Below are the code and all the weights of a small trained network. Each question names an input and a class and asks about switching units off, where a switched-off unit gives its printed mean instead of its output.

import numpy as np


def w(rows, s, z=0):
    codes = np.array(rows[::2]) - 128.0
    scale = np.full(codes.shape[1], s)
    scale[-1] = z or s
    return codes * scale


def norm(h):
    return h / np.sqrt((h * h).mean(-1, keepdims=True) + 1e-5)


def f(y):
    return y / 2 * (1 + np.tanh(0.7978845608 * (y + 0.044715 * y**3)))


def log_softmax(a):
    a = a - a.max(-1, keepdims=True)
    return a - np.log(np.exp(a).sum(-1, keepdims=True))


def net(x, mask):
    res = np.array(x, float).reshape(1, 6) / 4 @ E
    u = 0
    for l in range(2):
        y = f(norm(res) @ A[l][:, :-1].T + A[l][:, -1])
        res = res + np.where(mask[u : u + 15], y, B[l][:, -1]) @ B[l][:, :-1]
        u += 15
    return log_softmax(norm(res)[-1] @ U[:, :-1].T + U[:, -1])


A, B = {}, {}
E = w([
[126,128,128,127,127,128,131],'x0',
[129,129,126,127,128,128,127],'x1',
[12,32,5,107,33,182,106],'x2',
[211,140,125,11,76,167,20],'x3',
[20,141,198,53,236,236,130],'x4',
[120,209,168,253,75,220,18],'x5',
],0.0023)
A[0] = w([
[65,72,53,117,88,163,136,30],'L0N1',
[40,124,181,89,186,174,128,42],'L0N2',
[79,124,130,196,147,111,203,6],'L0N3',
[109,149,150,244,124,179,18,61],'L0N4',
[185,148,113,2,113,142,40,67],'L0N5',
[66,131,119,197,162,91,186,38],'L0N6',
[58,72,53,118,89,152,130,48],'L0N7',
[129,88,92,49,167,60,176,63],'L0N8',
[140,84,112,69,164,93,173,1],'L0N9',
[184,90,84,203,63,38,142,80],'L0N10',
[62,133,119,197,162,85,182,51],'L0N11',
[135,81,100,49,163,67,179,43],'L0N12',
[131,129,124,129,131,131,129,127],'L0N13',
[40,124,177,90,186,182,135,55],'L0N14',
[230,156,199,138,214,100,163,72],'L0N15',
],0.0059,0.0016)
B[0] = w([
[81,177,191,122,126,68,70,194],'L0N1',
[197,154,56,68,155,122,119,208],'L0N2',
[168,71,172,150,98,154,90,182],'L0N3',
[68,170,130,166,102,211,253,237],'L0N4',
[197,22,189,182,94,154,87,206],'L0N5',
[168,64,178,143,88,155,89,194],'L0N6',
[80,178,194,115,121,66,71,200],'L0N7',
[100,172,128,175,95,206,193,219],'L0N8',
[107,151,131,171,131,167,173,173],'L0N9',
[203,164,54,6,216,167,107,220],'L0N10',
[169,63,178,142,85,155,89,198],'L0N11',
[103,171,124,184,102,203,190,213],'L0N12',
[127,127,128,127,128,128,129,128],'L0N13',
[204,158,62,65,159,123,119,215],'L0N14',
[23,172,154,95,90,65,34,254],'L0N15',
],0.012,0.0035)
A[1] = w([
[164,6,150,186,124,107,122,7],'L1N1',
[120,121,128,157,152,138,105,114],'L1N2',
[141,58,169,154,129,138,124,54],'L1N3',
[131,107,116,149,142,130,143,108],'L1N4',
[87,133,125,158,145,140,216,35],'L1N5',
[69,133,117,129,125,57,100,49],'L1N6',
[78,139,111,160,132,142,175,36],'L1N7',
[116,116,119,143,140,131,123,92],'L1N8',
[74,136,154,118,149,61,104,49],'L1N9',
[125,89,119,118,162,106,116,80],'L1N10',
[72,137,124,145,140,53,99,46],'L1N11',
[176,114,33,96,201,96,138,42],'L1N12',
[140,121,124,152,129,106,152,110],'L1N13',
[101,129,102,183,142,127,211,64],'L1N14',
[115,144,101,136,135,105,140,93],'L1N15',
],0.011,0.0014)
B[1] = w([
[190,9,170,188,74,162,101,228],'L1N1',
[142,157,137,29,29,173,117,122],'L1N2',
[176,68,141,98,143,97,144,198],'L1N3',
[141,173,180,78,89,186,67,105],'L1N4',
[85,146,98,170,102,171,179,252],'L1N5',
[110,176,181,133,139,85,73,197],'L1N6',
[132,135,145,141,141,179,169,226],'L1N7',
[178,192,175,78,73,188,83,104],'L1N8',
[51,143,99,134,87,96,60,213],'L1N9',
[137,154,111,131,102,183,125,110],'L1N10',
[79,148,165,102,132,75,87,193],'L1N11',
[193,136,48,66,214,101,148,239],'L1N12',
[121,152,165,85,140,223,38,95],'L1N13',
[89,161,139,154,117,154,189,220],'L1N14',
[184,154,177,88,103,190,79,117],'L1N15',
],0.015,0.0032)
U = w([
[63,196,126,202,108,222,249,243],'0',
[29,189,168,124,109,32,22,90],'1',
[215,149,32,59,221,108,142,162],'2',
[202,2,189,172,76,146,103,4],'3',
],0.0074,0.00036)

Each question gives the input, the list of numbers given to net, and the class t.
The units are the neurons (one row each of A and B). Each row of codes is followed by its name. A weight is (code - 128) times the scale printed after its matrix; where a second scale follows, it is the last column's (A, B and U).
mask holds one flag per neuron, layer by layer. A switched-off neuron (its flag False) gives its mean, the last column of its row in B, instead of its output. The means were averaged over made-up inputs and are rounded, as every weight is.
A unit's drop is (log p(t) with every unit on - log p(t) with that unit switched off) / (log p(t) with every unit on - log p(t) with every unit switched off).
The circuit of an input: a set's keep is (log p(t) with only the set's units on - log p(t) with every unit switched off) / (log p(t) with every unit on - log p(t) with every unit switched off). Starting from the 12 units with the biggest drops (on a tie, the unit counted first), units are removed one at a time, each time the one whose removal leaves the highest keep (on an exact tie, the one counted first), for as long as the keep stays at least 0.8.
units of the circuit, in order: the units of the circuit, biggest drop first
k most important neurons: the k neurons with the biggest drops, biggest first
k most important neurons of layer l: the k neurons of layer l with the biggest drops, biggest first
drop when u is switched off: that unit's drop, to one decimal
input [-8,-3,6,1,8,7], class 2: units of the circuit, in order => [L0N14, L0N2]
input [-1,-6,-8,3,6,2], class 1: units of the circuit, in order => [L0N15]
input [-1,5,8,7,-3,6], class 1: 3 most important neurons => [L0N7, L0N1, L0N11]
input [1,-2,-5,-1,-6,-2], class 2: 3 most important neurons of layer 0 => [L0N10, L0N7, L0N1]
input [-6,8,4,-4,5,1], class 2: 3 most important neurons => [L0N14, L0N2, L0N15]
input [-3,2,3,-5,-4,-4], class 3: 2 most important neurons => [L0N4, L0N11]
input [-1,-5,-6,-7,-7,4], class 2: 2 most important neurons of layer 0 => [L0N10, L0N7]
input [-1,-2,-8,-8,3,7], class 1: 4 most important neurons => [L0N15, L0N8, L0N12, L0N5]
input [-2,4,-2,7,3,-6], class 3: 4 most important neurons => [L0N5, L0N4, L1N1, L1N3]
input [1,3,6,-8,3,2], class 3: 4 most important neurons => [L0N11, L0N6, L0N15, L0N3]
input [-2,-1,6,-5,-2,1], class 1: 2 most important neurons of layer 0 => [L0N7, L0N1]
input [4,5,-7,4,7,4], class 1: 3 most important neurons => [L0N15, L0N10, L1N9]
input [1,5,4,-4,-6,-3], class 2: 2 most important neurons => [L0N10, L0N15]
input [-3,-6,3,7,4,-4], class 3: units of the circuit, in order => [L0N5]
input [2,0,4,7,-3,6], class 3: 4 most important neurons => [L0N5, L0N8, L0N12, L0N9]
input [-2,2,-8,3,-3,-8], class 0: 2 most important neurons => [L0N8, L0N12]
input [-8,2,0,1,7,6], class 2: 2 most important neurons => [L0N14, L0N2]
input [-2,5,5,-5,3,-1], class 1: 3 most important neurons => [L0N7, L0N1, L0N5]
input [-8,-4,7,-6,4,-3], class 1: 2 most important neurons of layer 0 => [L0N7, L0N1]
input [-4,0,4,0,-7,-3], class 2: units of the circuit, in order => [L0N10]
input [4,2,7,3,3,5], class 1: drop when L1N9 is switched off => 0.0
input [6,-6,1,-7,2,-6], class 3: drop when L0N11 is switched off => 0.7
input [-3,-3,-8,-5,4,-5], class 1: drop when L0N15 is switched off => 1.8
